Below are the code and all the weights of a small trained network. Each question names an input and a target symbol and asks about switching units off, where a switched-off unit gives its printed mean instead of its output.

import numpy as np


def w(rows, s, z=0):
    codes = np.array(rows[::2]) - 128.0
    scale = np.full(codes.shape[1], s)
    scale[-1] = z or s
    return codes * scale


def norm(h):
    return h / np.sqrt((h * h).mean(-1, keepdims=True) + 1e-5)


def f(y):
    return np.maximum(y, 0)


def softmax(a):
    e = np.exp(a - a.max(-1, keepdims=True))
    return e / e.sum(-1, keepdims=True)


def log_softmax(a):
    a = a - a.max(-1, keepdims=True)
    return a - np.log(np.exp(a).sum(-1, keepdims=True))


def net(x, mask):
    ids = ['βγδεζηθλξπτφψω'.index(c) for c in x.split()]
    T = len(ids)
    res = E[ids] + P[:T]
    r = norm(res)
    for j in range(2):
        rows = slice(2 * j, 2 * j + 2)
        q, k, v = (r @ M[0][rows].T for M in (Q, K, V))
        z = softmax(np.where(np.tri(T) > 0, q @ k.T / 2**0.5, -1e9)) @ v
        o = O[0][rows]
        res = res + np.where(mask[j], z, o[:, -1]) @ o[:, :-1]
    y = f(norm(res) @ A[0][:, :-1].T + A[0][:, -1])
    res = res + np.where(mask[2:6], y, B[0][:, -1]) @ B[0][:, :-1]
    return log_softmax(norm(res)[-1] @ U[:, :-1].T + U[:, -1])


Q, K, V, O, A, B = {}, {}, {}, {}, {}, {}
E = w([
[168,162,117,46,90,87],'β',
[97,100,244,129,114,70],'γ',
[98,100,98,107,119,99],'δ',
[48,143,121,28,172,5],'ε',
[151,199,98,140,193,118],'ζ',
[116,134,133,165,158,177],'η',
[123,148,153,102,159,141],'θ',
[113,142,98,91,141,153],'λ',
[148,125,155,130,154,174],'ξ',
[98,179,106,102,145,90],'π',
[161,55,84,116,83,223],'τ',
[128,112,120,173,131,156],'φ',
[80,141,112,170,80,172],'ψ',
[106,153,138,139,180,117],'ω',
],0.025)
P = w([
[101,127,153,254,105,182],'0',
[84,97,178,185,114,165],'1',
[84,93,202,125,128,148],'2',
[97,82,203,79,146,135],'3',
[113,68,195,43,178,127],'4',
[156,60,159,5,232,123],'5',
],0.005)
Q[0] = w([
[93,193,152,35,138,128],'H0',
[59,95,22,122,101,36],'H0',
[97,116,125,254,194,164],'H1',
[99,227,71,177,114,81],'H1',
],0.013)
K[0] = w([
[98,162,115,47,173,119],'H0',
[75,127,77,113,63,88],'H0',
[136,128,159,252,113,147],'H1',
[92,193,54,183,85,85],'H1',
],0.015)
V[0] = w([
[158,119,98,45,255,107],'H0',
[221,116,168,222,182,102],'H0',
[161,145,99,44,125,157],'H1',
[81,235,120,171,140,130],'H1',
],0.0062)
O[0] = w([
[39,149,100,200,49,127,193],'H0',
[2,157,69,76,39,85,2],'H0',
[208,92,159,182,170,185,120],'H1',
[103,91,158,83,161,129,145],'H1',
],0.0069,0.0028)
A[0] = w([
[127,224,169,215,102,120,248],'N0',
[135,117,152,24,165,193,58],'N1',
[87,93,178,187,119,166,72],'N2',
[65,160,116,254,117,159,171],'N3',
],0.01,0.0013)
B[0] = w([
[197,116,46,189,10,178,188],'N0',
[95,84,168,73,173,105,227],'N1',
[131,132,77,151,134,81,254],'N2',
[154,239,90,140,87,108,246],'N3',
],0.012,0.0061)
U = w([
[111,186,69,187,101,127,253],'β',
[1,178,112,54,207,44,27],'γ',
[64,162,217,166,225,226,247],'δ',
[101,120,143,126,137,129,65],'ε',
[131,118,124,111,137,113,42],'ζ',
[230,157,179,56,112,104,102],'η',
[137,122,153,121,139,106,104],'θ',
[107,60,106,82,62,228,151],'λ',
[117,120,148,125,139,119,74],'ξ',
[119,124,139,125,134,124,62],'π',
[118,114,131,99,130,121,67],'τ',
[124,119,129,116,136,117,44],'φ',
[99,27,61,236,174,57,53],'ψ',
[89,112,241,174,73,93,183],'ω',
],0.0099,0.0052)

Each question gives the input, a string of symbols that net reads in full, and the target symbol t.
The units are the heads (2 rows each of Q, K, V and O) and the neurons (one row each of A and B). Each row of codes is followed by its name. A weight is (code - 128) times the scale printed after its matrix; where a second scale follows, it is the last column's (O, A, B and U).
mask holds one flag per unit, heads first, then neurons. A switched-off unit (its flag False) gives its mean, the last column of its rows in O or B, instead of its output. The means were averaged over made-up inputs and are rounded, as every weight is.
A unit's drop is (log p(t) with every unit on - log p(t) with that unit switched off) / (log p(t) with every unit on - log p(t) with every unit switched off).
The circuit of an input: a set's keep is (log p(t) with only the set's units on - log p(t) with every unit switched off) / (log p(t) with every unit on - log p(t) with every unit switched off). Starting from all 6 units, units are removed one at a time, each time the one whose removal leaves the highest keep (on an exact tie, the one counted first), for as long as the keep stays at least 0.8.
units of the circuit, in order: the units of the circuit, biggest drop first
unit that matters most: the unit with the biggest drop
k most important neurons: the k neurons with the biggest drops, biggest first
which heads matter: for each layer, one digit per head in row order, 1 if its drop is at least 0.15 and else 0, layers parted by /
drop of u: that unit's drop, to one decimal
input π λ θ ω, target β: which heads matter : 10
input φ γ β ψ ψ, target γ: unit that matters most : H0
input θ γ η λ, target δ: units of the circuit, in order : H0, N0
input η ε φ θ, target β: units of the circuit, in order : H0, N0
input π ξ η ξ, target γ: units of the circuit, in order : H0, N1
input ξ θ θ, target γ: units of the circuit, in order : N1, H0
input φ φ π ξ τ θ, target β: units of the circuit, in order : H0, H1
input θ δ η π η, target γ: which heads matter : 01
input π θ η ξ, target β: units of the circuit, in order : H0, N2
input ψ ξ β ψ, target γ: 2 most important neurons : N1, N2
input ω θ θ ε δ, target ψ: 2 most important neurons : N1, N3
input ω τ δ, target ψ: 2 most important neurons : N3, N1
input τ δ ω, target β: drop of N1 : 0.0
input δ θ θ δ λ, target δ: drop of N0 : 0.1
input η τ δ η, target γ: drop of N3 : 0.0
